Below is a small trained network, with its code and all its weights. Each question gives an input and a class and asks what happens when units are switched off, that is, made to give their printed mean instead of their output.

import numpy as np


def w(rows, s, z=0):
    codes = np.array(rows[::2]) - 128.0
    scale = np.full(codes.shape[1], s)
    scale[-1] = z or s
    return codes * scale


def f(y):
    return np.maximum(y, 0)


def log_softmax(a):
    a = a - a.max(-1, keepdims=True)
    return a - np.log(np.exp(a).sum(-1, keepdims=True))


def net(x, mask):
    res = np.array(x, float).reshape(1, 4) / 4 @ E
    y = f(res @ A[0][:, :-1].T + A[0][:, -1])
    res = res + np.where(mask, y, B[0][:, -1]) @ B[0][:, :-1]
    return log_softmax(res[-1] @ U[:, :-1].T + U[:, -1])


A, B = {}, {}
E = w([
[174,91,112,89,198,124,64,246,131,189],'x0',
[149,117,246,75,127,130,121,56,120,249],'x1',
[145,61,63,1,125,136,49,51,125,73],'x2',
[161,76,40,191,177,128,153,61,137,208],'x3',
],0.0081)
A[0] = w([
[128,126,153,117,124,131,110,122,128,153,51],'n0',
[137,136,118,111,162,122,110,183,123,163,1],'n1',
[123,119,114,92,120,119,104,105,135,105,55],'n2',
[123,148,173,99,117,130,118,163,130,64,20],'n3',
[111,136,155,153,127,151,147,80,138,93,14],'n4',
[138,121,75,174,150,117,134,82,120,179,54],'n5',
[128,136,201,102,120,128,132,81,131,156,91],'n6',
[128,127,162,124,130,128,139,108,130,152,60],'n7',
[120,124,93,84,137,132,95,79,132,112,53],'n8',
[112,111,71,165,149,122,135,91,135,185,26],'n9',
[124,154,166,195,129,128,149,139,127,143,78],'n10',
[137,130,172,99,125,117,131,100,140,182,95],'n11',
[130,132,147,88,136,128,109,200,124,136,79],'n12',
[135,117,95,39,141,144,119,80,122,94,45],'n13',
[126,158,158,169,98,130,162,47,125,81,46],'n14',
[130,113,79,50,110,121,105,84,129,118,54],'n15',
[127,131,125,116,115,123,128,129,104,161,90],'n16',
[105,145,57,167,137,128,137,169,137,61,51],'n17',
[126,122,121,115,130,121,123,113,120,124,77],'n18',
[108,164,252,77,98,127,126,182,129,56,29],'n19',
[132,101,113,123,153,133,111,173,134,163,24],'n20',
[96,140,141,157,117,128,159,66,122,98,42],'n21',
[136,134,199,105,124,137,128,95,115,194,105],'n22',
[136,131,126,115,142,138,112,168,138,146,49],'n23',
[127,142,140,148,118,138,163,152,124,126,51],'n24',
[136,114,90,98,143,128,111,222,128,209,23],'n25',
[124,152,163,207,138,136,144,159,115,144,66],'n26',
[128,137,51,180,116,130,141,179,121,35,52],'n27',
[120,143,172,152,121,127,139,135,128,171,106],'n28',
[116,150,154,170,94,119,163,45,128,74,39],'n29',
[118,141,117,168,122,132,149,161,131,127,120],'n30',
[121,137,175,123,116,135,136,127,117,80,71],'n31',
[139,127,140,176,144,124,150,166,133,132,83],'n32',
[144,120,43,193,137,142,148,75,132,206,33],'n33',
[106,143,158,192,110,115,157,154,138,169,71],'n34',
[110,125,191,97,138,133,129,98,131,188,101],'n35',
[136,140,154,170,129,135,142,138,130,125,50],'n36',
],0.021,0.0074)
B[0] = w([
[136,130,107,131,126,135,116,126,134,111,147],'n0',
[128,122,116,122,117,122,91,127,128,179,163],'n1',
[139,127,173,126,129,128,132,131,126,130,168],'n2',
[126,129,92,131,128,133,191,122,130,141,187],'n3',
[118,128,120,122,125,124,103,127,127,172,173],'n4',
[124,135,98,133,119,134,198,126,137,138,201],'n5',
[123,121,83,134,129,128,97,131,128,82,194],'n6',
[131,125,110,131,121,132,112,133,139,109,154],'n7',
[122,136,191,118,125,130,130,126,130,114,188],'n8',
[126,126,103,145,127,120,199,124,115,139,192],'n9',
[128,132,197,126,128,127,130,127,123,115,200],'n10',
[125,133,98,127,127,124,105,127,125,74,187],'n11',
[125,125,119,130,124,123,116,128,119,197,174],'n12',
[129,125,216,136,131,124,125,140,129,112,212],'n13',
[130,118,114,145,128,134,78,125,127,210,227],'n14',
[126,127,213,137,126,130,127,123,129,111,209],'n15',
[124,116,115,142,121,137,123,135,136,118,142],'n16',
[124,137,76,121,121,123,96,128,128,51,229],'n17',
[130,130,144,112,130,121,126,133,122,122,140],'n18',
[129,131,94,129,127,130,253,123,131,152,245],'n19',
[139,131,114,124,121,131,104,127,123,182,163],'n20',
[130,127,114,114,129,132,87,127,130,188,199],'n21',
[139,133,85,119,135,121,101,137,124,56,210],'n22',
[142,127,117,126,132,132,109,133,137,165,150],'n23',
[128,130,162,130,127,131,136,131,130,112,160],'n24',
[116,131,116,134,131,129,73,123,128,215,199],'n25',
[129,123,202,130,129,135,133,122,133,108,207],'n26',
[132,121,68,133,134,133,87,123,131,38,254],'n27',
[135,117,169,126,126,131,111,125,138,107,181],'n28',
[131,131,111,128,130,121,74,141,126,211,234],'n29',
[140,125,165,119,127,130,110,133,138,102,184],'n30',
[129,126,124,116,136,120,172,130,116,145,175],'n31',
[123,123,180,133,131,124,114,126,123,118,179],'n32',
[131,130,87,108,133,131,229,132,127,145,234],'n33',
[124,134,204,128,127,119,133,136,122,110,206],'n34',
[117,130,93,133,132,132,103,120,132,67,200],'n35',
[122,128,166,121,126,126,125,120,121,117,161],'n36',
],0.045,0.019)
U = w([
[100,120,93,173,123,140,86,153,94,49,255],'0',
[97,120,255,172,117,136,135,153,85,110,116],'1',
[91,127,110,169,116,139,239,147,82,153,52],'2',
[97,110,124,174,111,138,61,155,84,217,123],'3',
],0.006,0.00073)

Each question gives the input, the list of numbers given to net, and the class t.
The units are the neurons (one row each of A and B). Each row of codes is followed by its name. A weight is (code - 128) times the scale printed after its matrix; where a second scale follows, it is the last column's (A, B and U).
mask holds one flag per neuron, in row order. A switched-off neuron (its flag False) gives its mean, the last column of its row in B, instead of its output. The means were averaged over made-up inputs and are rounded, as every weight is.
A unit's drop is (log p(t) with every unit on - log p(t) with that unit switched off) / (log p(t) with every unit on - log p(t) with every unit switched off).
The circuit of an input: a set's keep is (log p(t) with only the set's units on - log p(t) with every unit switched off) / (log p(t) with every unit on - log p(t) with every unit switched off). Starting from the 12 units with the biggest drops (on a tie, the unit counted first), units are removed one at a time, each time the one whose removal leaves the highest keep (on an exact tie, the one counted first), for as long as the keep stays at least 0.8.
units of the circuit, in order: the units of the circuit, biggest drop first
unit that matters most: the unit with the biggest drop
k most important neurons: the k neurons with the biggest drops, biggest first
drop of u: that unit's drop, to one decimal
input [1,-4,5,7], class 2: unit that matters most -> n33
input [2,1,2,-1], class 1: 4 most important neurons -> [n27; n29; n14; n19]
input [-6,-5,-4,2], class 3: 3 most important neurons -> [n29; n14; n21]
input [7,1,0,5], class 3: 2 most important neurons -> [n25; n19]
input [0,0,4,-4], class 1: 4 most important neurons -> [n33; n13; n5; n15]
input [-3,-7,1,-8], class 2: 4 most important neurons -> [n19; n3; n31; n22]
input [-7,3,8,8], class 1: 3 most important neurons -> [n15; n13; n8]
input [-8,-7,4,-6], class 3: 2 most important neurons -> [n29; n14]
input [1,5,-4,5], class 0: 3 most important neurons -> [n19; n22; n35]
input [7,-4,-7,3], class 1: 3 most important neurons -> [n26; n34; n29]
input [8,2,-3,-7], class 3: 3 most important neurons -> [n25; n12; n33]
input [1,6,-2,-7], class 2: 3 most important neurons -> [n19; n27; n17]
input [8,-7,-1,-4], class 3: 2 most important neurons -> [n25; n12]
input [7,7,2,-1], class 0: unit that matters most -> n22
input [-6,8,4,-7], class 0: 2 most important neurons -> [n6; n22]
input [8,2,4,8], class 2: 4 most important neurons -> [n33; n9; n5; n29]
input [6,8,-7,0], class 0: 2 most important neurons -> [n22; n35]
input [1,8,5,-2], class 0: drop of n8 -> 0.0
input [-2,6,-2,-5], class 0: drop of n22 -> 0.2
input [-6,8,-1,7], class 0: units of the circuit, in order -> [n22]
input [6,-3,-4,1], class 3: drop of n25 -> 0.2
input [3,-4,-3,-5], class 2: drop of n22 -> 0.3
